Below is a small trained network, with its code and all its weights. Each question gives an input and a target symbol and asks what happens when units are switched off, that is, made to give their printed mean instead of their output.

import numpy as np


def w(rows, s, z=0):
    codes = np.array(rows[::2]) - 128.0
    scale = np.full(codes.shape[1], s)
    scale[-1] = z or s
    return codes * scale


def f(y):
    return y / 2 * (1 + np.tanh(0.7978845608 * (y + 0.044715 * y**3)))


def softmax(a):
    e = np.exp(a - a.max(-1, keepdims=True))
    return e / e.sum(-1, keepdims=True)


def log_softmax(a):
    a = a - a.max(-1, keepdims=True)
    return a - np.log(np.exp(a).sum(-1, keepdims=True))


def net(x, mask):
    ids = ['γδελμξτω'.index(c) for c in x.split()]
    T = len(ids)
    res = E[ids] + P[:T]
    r = res
    for j in range(3):
        rows = slice(3 * j, 3 * j + 3)
        q, k, v = (r @ M[0][rows].T for M in (Q, K, V))
        z = softmax(np.where(np.tri(T) > 0, q @ k.T / 3**0.5, -1e9)) @ v
        o = O[0][rows]
        res = res + np.where(mask[j], z, o[:, -1]) @ o[:, :-1]
    y = f(res @ A[0][:, :-1].T + A[0][:, -1])
    res = res + np.where(mask[3:19], y, B[0][:, -1]) @ B[0][:, :-1]
    return log_softmax(res[-1] @ U[:, :-1].T + U[:, -1])


Q, K, V, O, A, B = {}, {}, {}, {}, {}, {}
E = w([
[126,78,105,197],'γ',
[111,141,108,216],'δ',
[77,151,151,57],'ε',
[248,158,184,118],'λ',
[130,3,150,167],'μ',
[96,180,152,211],'ξ',
[110,126,122,214],'τ',
[82,162,179,17],'ω',
],0.016)
P = w([
[98,73,253,146],'0',
[102,110,196,160],'1',
[109,127,168,153],'2',
[116,142,151,151],'3',
[114,151,137,143],'4',
[116,163,127,139],'5',
[120,170,118,140],'6',
[119,177,113,136],'7',
[115,182,104,124],'8',
[120,185,98,128],'9',
],0.011)
Q[0] = w([
[89,79,136,220],'H1',
[116,81,142,247],'H1',
[182,63,122,128],'H1',
[157,114,131,153],'H2',
[168,134,140,93],'H2',
[110,215,144,214],'H2',
[77,150,220,83],'H3',
[78,230,136,211],'H3',
[209,59,120,159],'H3',
],0.011)
K[0] = w([
[88,132,120,125],'H1',
[41,135,128,138],'H1',
[129,19,154,121],'H1',
[151,85,132,123],'H2',
[104,116,167,108],'H2',
[253,147,162,149],'H2',
[92,144,162,72],'H3',
[210,226,206,156],'H3',
[107,101,94,186],'H3',
],0.016)
V[0] = w([
[254,117,161,129],'H1',
[141,51,84,174],'H1',
[60,176,100,142],'H1',
[5,53,109,148],'H2',
[108,69,80,245],'H2',
[241,47,109,176],'H2',
[104,34,136,129],'H3',
[133,94,105,187],'H3',
[157,202,169,54],'H3',
],0.0084)
O[0] = w([
[175,8,3,84,102],'H1',
[56,170,101,99,104],'H1',
[80,194,203,217,170],'H1',
[120,167,233,182,105],'H2',
[229,93,147,148,251],'H2',
[95,17,121,106,199],'H2',
[150,195,74,179,121],'H3',
[148,154,123,117,151],'H3',
[55,74,195,70,128],'H3',
],0.0056,0.0032)
A[0] = w([
[107,190,145,130,83],'N1',
[168,183,166,110,159],'N2',
[123,121,40,52,97],'N3',
[124,231,108,129,111],'N4',
[111,112,179,186,171],'N5',
[188,116,201,114,15],'N6',
[93,94,164,146,200],'N7',
[198,131,95,98,198],'N8',
[78,217,176,87,104],'N9',
[131,60,59,163,160],'N10',
[77,171,123,55,195],'N11',
[162,113,189,129,107],'N12',
[173,229,154,143,197],'N13',
[117,108,155,141,89],'N14',
[192,120,250,143,254],'N15',
[116,102,170,145,239],'N16',
],0.012,0.0036)
B[0] = w([
[135,128,102,197,158],'N1',
[97,92,88,128,160],'N2',
[172,110,207,216,161],'N3',
[106,50,132,169,154],'N4',
[174,205,167,120,228],'N5',
[51,97,108,59,141],'N6',
[139,214,166,61,179],'N7',
[2,123,121,146,151],'N8',
[179,123,106,189,182],'N9',
[146,183,61,148,167],'N10',
[195,129,113,159,174],'N11',
[101,143,113,62,154],'N12',
[139,60,31,122,211],'N13',
[110,155,146,123,139],'N14',
[165,134,89,57,249],'N15',
[156,200,120,61,186],'N16',
],0.0076,0.012)
U = w([
[182,181,139,64,179],'γ',
[143,121,53,254,204],'δ',
[54,175,212,195,3],'ε',
[110,82,200,118,43],'λ',
[14,139,128,121,146],'μ',
[100,83,185,134,80],'ξ',
[35,57,25,24,173],'τ',
[29,140,133,106,49],'ω',
],0.0068,0.0031)

Each question gives the input, a string of symbols that net reads in full, and the target symbol t.
The units are the heads (3 rows each of Q, K, V and O) and the neurons (one row each of A and B). Each row of codes is followed by its name. A weight is (code - 128) times the scale printed after its matrix; where a second scale follows, it is the last column's (O, A, B and U).
mask holds one flag per unit, heads first, then neurons. A switched-off unit (its flag False) gives its mean, the last column of its rows in O or B, instead of its output. The means were averaged over made-up inputs and are rounded, as every weight is.
A unit's drop is (log p(t) with every unit on - log p(t) with that unit switched off) / (log p(t) with every unit on - log p(t) with every unit switched off).
The circuit of an input: a set's keep is (log p(t) with only the set's units on - log p(t) with every unit switched off) / (log p(t) with every unit on - log p(t) with every unit switched off). Starting from the 12 units with the biggest drops (on a tie, the unit counted first), units are removed one at a time, each time the one whose removal leaves the highest keep (on an exact tie, the one counted first), for as long as the keep stays at least 0.8.
units of the circuit, in order: the units of the circuit, biggest drop first
most important unit: the unit with the biggest drop
k most important neurons: the k neurons with the biggest drops, biggest first
heads that matter: for each layer, one digit per head in row order, 1 if its drop is at least 0.15 and else 0, layers parted by /
drop when u is switched off: that unit's drop, to one decimal
input ε ξ γ δ, target γ: heads that matter : 110
input ξ ε τ, target γ: heads that matter : 010
input γ λ ξ ξ τ γ γ ξ ω, target λ: units of the circuit, in order : (H1, N3, H3, N15)
input μ γ δ, target γ: units of the circuit, in order : (H2, N5, N15)
input τ μ ξ, target γ: heads that matter : 010
input γ γ δ ε ξ, target γ: units of the circuit, in order : (H2, N15, N5, H1)
input τ γ ε δ ω δ ω, target δ: heads that matter : 010
input ω ε ε, target δ: heads that matter : 010
input δ δ λ μ, target γ: units of the circuit, in order : (H2, N15, N16)
input τ δ γ, target γ: heads that matter : 010
input ω ξ μ γ, target γ: heads that matter : 110
input μ δ ω τ, target γ: most important unit : H2
input γ ω μ τ δ τ ω, target δ: 3 most important neurons : (N9, N11, N1)
input λ ξ τ δ ξ τ γ γ ω, target λ: drop when N13 is switched off : 0.1
input λ γ ξ ξ, target ε: drop when N13 is switched off : 0.4
input τ μ λ μ ω ξ, target ε: drop when H1 is switched off : 0.8
